Below is a small trained network, with its code and all its weights. Each question gives an input and a target symbol and asks what happens when units are switched off, that is, made to give their printed mean instead of their output.

import numpy as np


def w(rows, s, z=0):
    codes = np.array(rows[::2]) - 128.0
    scale = np.full(codes.shape[1], s)
    scale[-1] = z or s
    return codes * scale


def f(y):
    return y / 2 * (1 + np.tanh(0.7978845608 * (y + 0.044715 * y**3)))


def softmax(a):
    e = np.exp(a - a.max(-1, keepdims=True))
    return e / e.sum(-1, keepdims=True)


def log_softmax(a):
    a = a - a.max(-1, keepdims=True)
    return a - np.log(np.exp(a).sum(-1, keepdims=True))


def net(x, mask):
    ids = ['βδεζηθξτφψ'.index(c) for c in x.split()]
    T = len(ids)
    res = E[ids] + P[:T]
    q, k, v = (res @ M[0].T for M in (Q, K, V))
    z = softmax(np.where(np.tri(T) > 0, q @ k.T / 3**0.5, -1e9)) @ v
    res = res + np.where(mask[0], z, O[0][:, -1]) @ O[0][:, :-1]
    y = f(res @ A[0][:, :-1].T + A[0][:, -1])
    res = res + np.where(mask[1:25], y, B[0][:, -1]) @ B[0][:, :-1]
    return log_softmax(res[-1] @ U[:, :-1].T + U[:, -1])


Q, K, V, O, A, B = {}, {}, {}, {}, {}, {}
E = w([
[144,98,79],'β',
[206,96,167],'δ',
[252,128,118],'ε',
[177,161,130],'ζ',
[118,85,117],'η',
[138,124,150],'θ',
[131,161,77],'ξ',
[132,97,102],'τ',
[100,149,85],'φ',
[131,94,99],'ψ',
],0.03)
P = w([
[172,121,5],'0',
[91,117,151],'1',
[90,116,154],'2',
[92,119,153],'3',
[92,121,150],'4',
[92,120,146],'5',
[98,119,136],'6',
],0.011)
Q[0] = w([
[218,118,134],'h0',
[62,48,39],'h0',
[147,7,113],'h0',
],0.012)
K[0] = w([
[202,155,143],'h0',
[94,165,1],'h0',
[243,38,25],'h0',
],0.0092)
V[0] = w([
[128,104,5],'h0',
[170,142,125],'h0',
[160,170,55],'h0',
],0.015)
O[0] = w([
[44,135,136,251],'h0',
[91,205,164,163],'h0',
[156,145,254,221],'h0',
],0.0084,0.016)
A[0] = w([
[144,158,139,90],'n0',
[163,199,93,143],'n1',
[131,141,170,147],'n2',
[109,48,71,7],'n3',
[143,122,115,255],'n4',
[182,89,179,31],'n5',
[92,111,131,90],'n6',
[139,53,143,229],'n7',
[168,188,142,116],'n8',
[206,169,148,199],'n9',
[174,77,139,116],'n10',
[76,52,84,152],'n11',
[171,120,157,18],'n12',
[127,124,117,83],'n13',
[135,90,151,199],'n14',
[74,162,110,81],'n15',
[123,183,150,132],'n16',
[140,229,133,135],'n17',
[83,109,137,59],'n18',
[102,140,63,122],'n19',
[88,117,105,101],'n20',
[112,1,124,111],'n21',
[158,139,131,80],'n22',
[73,99,136,161],'n23',
],0.018,0.009)
B[0] = w([
[158,68,90,139],'n0',
[162,141,94,163],'n1',
[128,148,117,211],'n2',
[137,159,2,126],'n3',
[140,191,187,171],'n4',
[121,37,49,171],'n5',
[115,96,25,170],'n6',
[131,134,246,186],'n7',
[123,78,115,181],'n8',
[85,101,221,229],'n9',
[52,119,53,161],'n10',
[197,54,153,169],'n11',
[113,101,25,152],'n12',
[117,59,70,116],'n13',
[103,193,174,184],'n14',
[108,78,90,197],'n15',
[120,131,37,207],'n16',
[219,146,95,208],'n17',
[111,117,64,182],'n18',
[80,197,55,133],'n19',
[138,71,106,154],'n20',
[248,154,108,156],'n21',
[126,143,45,140],'n22',
[161,137,100,246],'n23',
],0.0087,0.013)
U = w([
[22,34,68,34],'β',
[182,137,200,172],'δ',
[150,230,94,205],'ε',
[120,232,247,129],'ζ',
[207,46,109,1],'η',
[254,182,188,100],'θ',
[8,171,170,128],'ξ',
[86,25,207,145],'τ',
[109,131,175,155],'φ',
[118,60,130,150],'ψ',
],0.0091,0.0066)

Each question gives the input, a string of symbols that net reads in full, and the target symbol t.
The units are the heads (3 rows each of Q, K, V and O) and the neurons (one row each of A and B). Each row of codes is followed by its name. A weight is (code - 128) times the scale printed after its matrix; where a second scale follows, it is the last column's (O, A, B and U).
mask holds one flag per unit, heads first, then neurons. A switched-off unit (its flag False) gives its mean, the last column of its rows in O or B, instead of its output. The means were averaged over made-up inputs and are rounded, as every weight is.
A unit's drop is (log p(t) with every unit on - log p(t) with that unit switched off) / (log p(t) with every unit on - log p(t) with every unit switched off).
The circuit of an input: a set's keep is (log p(t) with only the set's units on - log p(t) with every unit switched off) / (log p(t) with every unit on - log p(t) with every unit switched off). Starting from the 12 units with the biggest drops (on a tie, the unit counted first), units are removed one at a time, each time the one whose removal leaves the highest keep (on an exact tie, the one counted first), for as long as the keep stays at least 0.8.
circuit, biggest first: the units of the circuit, biggest drop first
unit that matters most: the unit with the biggest drop
k most important neurons: the k neurons with the biggest drops, biggest first
drop of u: that unit's drop, to one decimal
input η ζ τ, target η: circuit, biggest first	(h0, n21, n11)
input ξ θ ξ ζ β, target ξ: circuit, biggest first	(h0, n11)
input β β ξ ξ β ψ, target β: circuit, biggest first	(h0, n6, n18)
input η η η, target η: circuit, biggest first	(h0, n21, n11)
input ε φ ξ ξ ε ε β, target ε: circuit, biggest first	(h0, n16, n9, n17)
input ζ δ ζ β ξ β, target ζ: unit that matters most	n5
input θ τ ψ δ β ζ φ, target β: circuit, biggest first	(h0, n15)
input β ξ ξ φ ξ φ, target β: circuit, biggest first	(n15, n7)
input ε η ξ β η, target ε: 3 most important neurons	(n9, n16, n23)
input θ θ ξ φ τ, target θ: 2 most important neurons	(n21, n9)
input ξ ξ η δ β ζ ε, target η: 2 most important neurons	(n5, n17)
input τ ξ β ξ ε, target η: 2 most important neurons	(n17, n5)
input δ ζ ε τ ζ, target θ: drop of n17	0.7
input β δ τ ζ η, target β: drop of n18	0.6
input η δ ξ ψ β, target η: drop of n11	0.7
